Here is a tiny trained network, its code and every weight. The questions are about switching its units off for an input and a target symbol, where a switched-off unit gives its printed mean instead of its output.

import numpy as np


def w(rows, s, z=0):
    codes = np.array(rows[::2]) - 128.0
    scale = np.full(codes.shape[1], s)
    scale[-1] = z or s
    return codes * scale


def norm(h):
    return h / np.sqrt((h * h).mean(-1, keepdims=True) + 1e-5)


def f(y):
    return np.maximum(y, 0)


def softmax(a):
    e = np.exp(a - a.max(-1, keepdims=True))
    return e / e.sum(-1, keepdims=True)


def log_softmax(a):
    a = a - a.max(-1, keepdims=True)
    return a - np.log(np.exp(a).sum(-1, keepdims=True))


def net(x, mask):
    ids = ['ΓΞΨαζηλμσφω'.index(c) for c in x.split()]
    T = len(ids)
    res = E[ids] + P[:T]
    u = 0
    for l in range(2):
        r = norm(res)
        for j in range(2):
            rows = slice(3 * j, 3 * j + 3)
            q, k, v = (r @ M[l][rows].T for M in (Q, K, V))
            z = softmax(np.where(np.tri(T) > 0, q @ k.T / 3**0.5, -1e9)) @ v
            o = O[l][rows]
            res = res + np.where(mask[u + j], z, o[:, -1]) @ o[:, :-1]
        u += 2
        y = f(norm(res) @ A[l][:, :-1].T + A[l][:, -1])
        res = res + np.where(mask[u : u + 12], y, B[l][:, -1]) @ B[l][:, :-1]
        u += 12
    return log_softmax(norm(res)[-1] @ U[:, :-1].T + U[:, -1])


Q, K, V, O, A, B = {}, {}, {}, {}, {}, {}
E = w([
[135,96,201],'Γ',
[250,193,164],'Ξ',
[123,21,76],'Ψ',
[152,109,70],'α',
[94,139,101],'ζ',
[75,168,92],'η',
[143,33,182],'λ',
[101,149,97],'μ',
[95,206,98],'σ',
[99,159,90],'φ',
[59,154,26],'ω',
],0.018)
P = w([
[208,2,243],'0',
[81,135,47],'1',
[74,139,61],'2',
[68,144,62],'3',
[72,145,68],'4',
[80,137,64],'5',
[62,160,63],'6',
[83,136,73],'7',
[84,145,69],'8',
[39,219,84],'9',
[56,196,69],'10',
[52,206,77],'11',
],0.0059)
Q[0] = w([
[92,141,3],'0.h0',
[100,146,42],'0.h0',
[176,169,81],'0.h0',
[71,101,182],'0.h1',
[97,91,143],'0.h1',
[155,108,137],'0.h1',
],0.018)
K[0] = w([
[37,63,115],'0.h0',
[29,81,128],'0.h0',
[93,196,74],'0.h0',
[54,67,57],'0.h1',
[6,129,43],'0.h1',
[93,123,215],'0.h1',
],0.011)
V[0] = w([
[106,239,181],'0.h0',
[84,142,114],'0.h0',
[1,188,234],'0.h0',
[140,211,105],'0.h1',
[103,84,171],'0.h1',
[90,104,139],'0.h1',
],0.0088)
O[0] = w([
[242,160,152,6],'0.h0',
[1,156,76,250],'0.h0',
[49,51,160,195],'0.h0',
[125,155,127,159],'0.h1',
[140,135,132,72],'0.h1',
[202,213,27,163],'0.h1',
],0.0074,0.0023)
A[0] = w([
[146,150,135,97],'0.n0',
[97,4,186,40],'0.n1',
[111,133,108,89],'0.n2',
[145,206,104,2],'0.n3',
[74,150,188,226],'0.n4',
[138,166,112,71],'0.n5',
[185,199,114,202],'0.n6',
[124,42,75,242],'0.n7',
[138,180,136,88],'0.n8',
[116,118,82,65],'0.n9',
[159,148,161,77],'0.n10',
[158,145,160,61],'0.n11',
],0.018,0.0029)
B[0] = w([
[53,227,201,134],'0.n0',
[131,152,229,204],'0.n1',
[189,191,85,181],'0.n2',
[220,40,151,161],'0.n3',
[151,2,54,194],'0.n4',
[160,107,233,147],'0.n5',
[37,35,159,155],'0.n6',
[59,194,152,254],'0.n7',
[92,88,91,142],'0.n8',
[115,175,186,202],'0.n9',
[212,172,171,140],'0.n10',
[215,125,148,139],'0.n11',
],0.0049,0.009)
Q[1] = w([
[250,123,159],'1.h0',
[99,176,94],'1.h0',
[86,120,51],'1.h0',
[90,97,73],'1.h1',
[39,122,100],'1.h1',
[58,247,127],'1.h1',
],0.012)
K[1] = w([
[51,165,189],'1.h0',
[235,140,144],'1.h0',
[225,61,96],'1.h0',
[69,214,53],'1.h1',
[2,119,133],'1.h1',
[94,128,64],'1.h1',
],0.0086)
V[1] = w([
[65,100,116],'1.h0',
[84,82,93],'1.h0',
[156,247,129],'1.h0',
[194,186,129],'1.h1',
[100,133,130],'1.h1',
[135,130,34],'1.h1',
],0.014)
O[1] = w([
[16,149,169,208],'1.h0',
[114,208,116,192],'1.h0',
[236,82,254,66],'1.h0',
[176,239,183,2],'1.h1',
[24,75,73,194],'1.h1',
[126,228,166,214],'1.h1',
],0.0065,0.006)
A[1] = w([
[248,190,200,163],'1.n0',
[99,144,121,163],'1.n1',
[96,84,110,62],'1.n2',
[149,160,150,173],'1.n3',
[144,168,71,100],'1.n4',
[89,175,64,244],'1.n5',
[143,147,88,179],'1.n6',
[98,156,163,70],'1.n7',
[96,141,122,254],'1.n8',
[161,70,186,148],'1.n9',
[121,186,138,67],'1.n10',
[115,51,171,108],'1.n11',
],0.017,0.0025)
B[1] = w([
[105,27,136,152],'1.n0',
[148,70,143,182],'1.n1',
[132,129,64,171],'1.n2',
[115,92,80,135],'1.n3',
[124,136,216,160],'1.n4',
[209,103,136,255],'1.n5',
[161,143,185,152],'1.n6',
[137,151,34,151],'1.n7',
[213,110,118,200],'1.n8',
[137,151,178,149],'1.n9',
[78,151,164,147],'1.n10',
[175,220,254,155],'1.n11',
],0.0097,0.014)
U = w([
[151,146,168,130],'Γ',
[193,10,147,93],'Ξ',
[24,40,124,118],'Ψ',
[185,187,147,195],'α',
[126,131,127,95],'ζ',
[120,139,102,168],'η',
[114,185,182,245],'λ',
[156,159,141,110],'μ',
[186,79,122,4],'σ',
[173,140,131,129],'φ',
[84,243,113,170],'ω',
],0.012,0.004)

Each question gives the input, a string of symbols that net reads in full, and the target symbol t.
The units are the heads (3 rows each of Q, K, V and O) and the neurons (one row each of A and B). Each row of codes is followed by its name. A weight is (code - 128) times the scale printed after its matrix; where a second scale follows, it is the last column's (O, A, B and U).
mask holds one flag per unit, layer by layer, with each layer's heads first. A switched-off unit (its flag False) gives its mean, the last column of its rows in O or B, instead of its output. The means were averaged over made-up inputs and are rounded, as every weight is.
A unit's drop is (log p(t) with every unit on - log p(t) with that unit switched off) / (log p(t) with every unit on - log p(t) with every unit switched off).
The circuit of an input: a set's keep is (log p(t) with only the set's units on - log p(t) with every unit switched off) / (log p(t) with every unit on - log p(t) with every unit switched off). Starting from the 12 units with the biggest drops (on a tie, the unit counted first), units are removed one at a time, each time the one whose removal leaves the highest keep (on an exact tie, the one counted first), for as long as the keep stays at least 0.8.
units of the circuit, in order: the units of the circuit, biggest drop first
unit that matters most: the unit with the biggest drop
k most important neurons: the k neurons with the biggest drops, biggest first
top k neurons in layer l: the k neurons of layer l with the biggest drops, biggest first
which heads matter: for each layer, one digit per head in row order, 1 if its drop is at least 0.15 and else 0, layers parted by /
drop of u: that unit's drop, to one decimal
input η σ σ λ η Ψ η ω φ, target Ψ: units of the circuit, in order : [0.h0]
input α η Ψ Ψ ζ, target ω: which heads matter : 10 / 10
input Ξ λ ω, target Ξ: which heads matter : 00 / 10
input η ζ Ψ φ Γ Γ α, target Ψ: which heads matter : 10 / 01
input η η Γ α σ λ λ η α, target Ψ: units of the circuit, in order : [0.h0, 1.h0]
input ω α ζ Γ α ω λ, target λ: 3 most important neurons : [0.n1, 1.n11, 1.n5]
input η ω Ψ, target Ψ: units of the circuit, in order : [0.h0, 0.n7]
input η λ α μ α σ, target Ψ: which heads matter : 10 / 00
input Ψ ζ Γ ω μ α ω Ξ, target Ξ: which heads matter : 10 / 00
input η Ξ η ζ, target Ξ: 2 most important neurons : [1.n11, 1.n10]
input η ω Γ Ξ ω η φ α φ, target Ξ: 2 most important neurons : [1.n11, 0.n1]
input Ψ η η σ η Γ, target λ: 2 most important neurons : [0.n1, 1.n11]
input η η η λ Ξ σ ζ λ, target Ψ: top 3 neurons in layer 1 : [1.n0, 1.n5, 1.n8]
input ω η λ η η ζ α α Ξ η μ, target Ξ: which heads matter : 00 / 10
input η ω η λ ω ω ω λ φ η, target Ψ: units of the circuit, in order : [0.h0]
input η Ψ μ μ Γ, target Ψ: which heads matter : 10 / 11
input η η α σ Ψ, target Ψ: which heads matter : 00 / 00
input φ Ξ ζ, target Ξ: 2 most important neurons : [0.n6, 1.n7]
input Γ Γ α λ λ ζ Ξ Γ η, target Ξ: which heads matter : 00 / 10
input η λ σ η ζ ζ σ η μ μ φ φ, target Ψ: which heads matter : 10 / 00
input Ξ η η α φ α α σ φ, target Ξ: units of the circuit, in order : [1.h0]
input ω ω μ λ λ Ξ η Γ μ, target Ξ: 2 most important neurons : [0.n6, 1.n11]
input λ ω φ Ξ μ ω ζ φ α ω, target Ξ: which heads matter : 10 / 10
input η λ Γ η λ λ ω η μ Γ, target Ψ: 2 most important neurons : [1.n5, 0.n4]
input η λ η λ α η λ, target Ψ: top 3 neurons in layer 1 : [1.n5, 1.n4, 1.n6]
input Ξ Γ λ α Ξ η η α ζ η η, target Ξ: drop of 1.n8 : 0.0
input λ Γ α λ α, target α: unit that matters most : 1.h1
input ω η η μ η η α σ μ α, target α: drop of 1.n2 : 0.1
input Ψ η η ω Ξ, target Ξ: drop of 1.n5 : -0.1
